Below is a small trained network, with its code and all its weights. Each question gives an input and a target symbol and asks what happens when units are switched off, that is, made to give their printed mean instead of their output.

import numpy as np


def w(rows, s, z=0):
    codes = np.array(rows[::2]) - 128.0
    scale = np.full(codes.shape[1], s)
    scale[-1] = z or s
    return codes * scale


def norm(h):
    return h / np.sqrt((h * h).mean(-1, keepdims=True) + 1e-5)


def f(y):
    return np.maximum(y, 0)


def softmax(a):
    e = np.exp(a - a.max(-1, keepdims=True))
    return e / e.sum(-1, keepdims=True)


def log_softmax(a):
    a = a - a.max(-1, keepdims=True)
    return a - np.log(np.exp(a).sum(-1, keepdims=True))


def net(x, mask):
    ids = ['αβγδεζηθλμξστφψω'.index(c) for c in x.split()]
    T = len(ids)
    res = E[ids] + P[:T]
    r = norm(res)
    for j in range(2):
        rows = slice(3 * j, 3 * j + 3)
        q, k, v = (r @ M[0][rows].T for M in (Q, K, V))
        z = softmax(np.where(np.tri(T) > 0, q @ k.T / 3**0.5, -1e9)) @ v
        o = O[0][rows]
        res = res + np.where(mask[j], z, o[:, -1]) @ o[:, :-1]
    y = f(norm(res) @ A[0][:, :-1].T + A[0][:, -1])
    res = res + np.where(mask[2:14], y, B[0][:, -1]) @ B[0][:, :-1]
    return log_softmax(norm(res)[-1] @ U[:, :-1].T + U[:, -1])


Q, K, V, O, A, B = {}, {}, {}, {}, {}, {}
E = w([
[66,189,108,103],'α',
[244,162,164,78],'β',
[63,114,68,225],'γ',
[113,95,153,142],'δ',
[124,91,150,135],'ε',
[126,189,183,160],'ζ',
[107,63,81,66],'η',
[65,91,180,198],'θ',
[69,186,112,110],'λ',
[88,115,174,131],'μ',
[157,220,71,117],'ξ',
[88,116,174,128],'σ',
[226,161,133,180],'τ',
[154,168,71,254],'φ',
[77,179,108,104],'ψ',
[188,130,235,51],'ω',
],0.023)
P = w([
[168,161,2,119],'0',
[105,131,29,113],'1',
[98,139,53,126],'2',
[86,121,73,141],'3',
[89,98,91,144],'4',
[84,96,109,155],'5',
[75,87,129,163],'6',
[68,85,144,167],'7',
[64,80,157,180],'8',
[56,78,171,192],'9',
[52,68,189,198],'10',
[40,75,202,220],'11',
[52,68,213,217],'12',
[60,80,218,222],'13',
],0.0063)
Q[0] = w([
[134,137,164,162],'H0',
[123,162,141,106],'H0',
[106,92,157,95],'H0',
[125,169,4,138],'H1',
[84,153,112,75],'H1',
[132,134,164,156],'H1',
],0.041)
K[0] = w([
[133,129,165,188],'H0',
[135,174,139,126],'H0',
[118,96,173,87],'H0',
[141,172,2,131],'H1',
[96,117,116,57],'H1',
[129,149,165,146],'H1',
],0.033)
V[0] = w([
[123,17,73,206],'H0',
[182,177,182,140],'H0',
[66,90,76,92],'H0',
[9,138,91,213],'H1',
[126,74,2,107],'H1',
[56,102,223,42],'H1',
],0.0074)
O[0] = w([
[181,224,107,128,195],'H0',
[108,45,106,102,113],'H0',
[140,208,164,159,126],'H0',
[121,230,188,140,253],'H1',
[125,76,126,232,100],'H1',
[160,255,98,102,163],'H1',
],0.0093,0.0033)
A[0] = w([
[151,63,237,98,125],'N0',
[175,144,110,33,175],'N1',
[226,89,165,173,114],'N2',
[199,158,155,139,125],'N3',
[131,141,156,138,71],'N4',
[80,144,214,107,48],'N5',
[34,176,104,99,83],'N6',
[157,115,191,173,90],'N7',
[186,116,121,115,2],'N8',
[104,132,173,205,72],'N9',
[193,110,74,98,156],'N10',
[183,122,249,127,155],'N11',
],0.021,0.0052)
B[0] = w([
[181,157,216,39,190],'N0',
[151,176,27,195,215],'N1',
[72,116,235,166,202],'N2',
[114,87,152,131,216],'N3',
[143,153,166,144,152],'N4',
[187,170,84,215,223],'N5',
[55,64,116,75,254],'N6',
[147,74,138,91,171],'N7',
[105,145,107,207,150],'N8',
[176,155,50,127,222],'N9',
[87,106,94,93,183],'N10',
[117,135,253,84,236],'N11',
],0.028,0.0091)
U = w([
[24,81,76,34,253],'α',
[112,136,13,164,218],'β',
[135,118,134,116,157],'γ',
[76,31,191,137,160],'δ',
[107,143,134,121,89],'ε',
[117,115,131,103,86],'ζ',
[123,91,119,123,20],'η',
[171,135,126,137,115],'θ',
[115,139,142,172,163],'λ',
[51,199,127,147,38],'μ',
[58,203,130,142,35],'ξ',
[129,105,139,244,162],'σ',
[133,93,111,101,27],'τ',
[104,162,140,130,142],'φ',
[123,88,130,118,61],'ψ',
[189,134,106,5,188],'ω',
],0.013,0.0043)

Each question gives the input, a string of symbols that net reads in full, and the target symbol t.
The units are the heads (3 rows each of Q, K, V and O) and the neurons (one row each of A and B). Each row of codes is followed by its name. A weight is (code - 128) times the scale printed after its matrix; where a second scale follows, it is the last column's (O, A, B and U).
mask holds one flag per unit, heads first, then neurons. A switched-off unit (its flag False) gives its mean, the last column of its rows in O or B, instead of its output. The means were averaged over made-up inputs and are rounded, as every weight is.
A unit's drop is (log p(t) with every unit on - log p(t) with that unit switched off) / (log p(t) with every unit on - log p(t) with every unit switched off).
The circuit of an input: a set's keep is (log p(t) with only the set's units on - log p(t) with every unit switched off) / (log p(t) with every unit on - log p(t) with every unit switched off). Starting from the 12 units with the biggest drops (on a tie, the unit counted first), units are removed one at a time, each time the one whose removal leaves the highest keep (on an exact tie, the one counted first), for as long as the keep stays at least 0.8.
circuit, biggest first: the units of the circuit, biggest drop first
unit that matters most: the unit with the biggest drop
k most important neurons: the k neurons with the biggest drops, biggest first
heads that matter: for each layer, one digit per head in row order, 1 if its drop is at least 0.15 and else 0, layers parted by /
drop of u: that unit's drop, to one decimal
input ε η β α τ β β τ τ ζ λ μ γ, target β: heads that matter : 00
input ε γ ω γ β ω β ε, target β: 2 most important neurons : [N1; N2]
input λ σ δ α ζ ξ η λ, target β: circuit, biggest first : [N11]
input σ λ λ ω ω δ, target β: circuit, biggest first : [H1; N1]
input τ τ δ ε ω σ, target β: circuit, biggest first : [H1; N1; N2]
input ζ δ ω ε δ ω θ, target β: 4 most important neurons : [N11; N0; N2; N9]
input ψ ε ε τ ψ, target β: 3 most important neurons : [N11; N5; N9]
input ψ ξ β ψ ε τ λ ψ, target β: 3 most important neurons : [N5; N11; N9]
input ξ α α β η θ τ λ φ μ τ ω μ, target β: circuit, biggest first : [H1; N1]
input θ ψ δ φ θ τ ω ε ε φ ξ, target α: heads that matter : 00
input β ε ζ, target ω: circuit, biggest first : [N0; H0]
input η θ γ ε λ μ λ, target β: 2 most important neurons : [N9; N11]
input λ ω ξ ζ ε η ξ ψ ε γ α δ ω ζ, target β: 2 most important neurons : [N1; N5]
input θ ω ψ θ, target β: circuit, biggest first : [N9]
input β φ φ ζ δ η λ ψ, target α: 3 most important neurons : [N6; N1; N5]
input ξ ζ ω β σ, target β: 2 most important neurons : [N5; N2]
input μ φ τ σ α φ λ, target α: drop of N8 : 0.1
input ε λ δ θ ε λ α ξ τ ξ, target β: drop of N0 : 0.6
input η σ ω ω τ δ, target β: drop of H1 : 0.9
input ω τ ω γ ε, target β: unit that matters most : H1
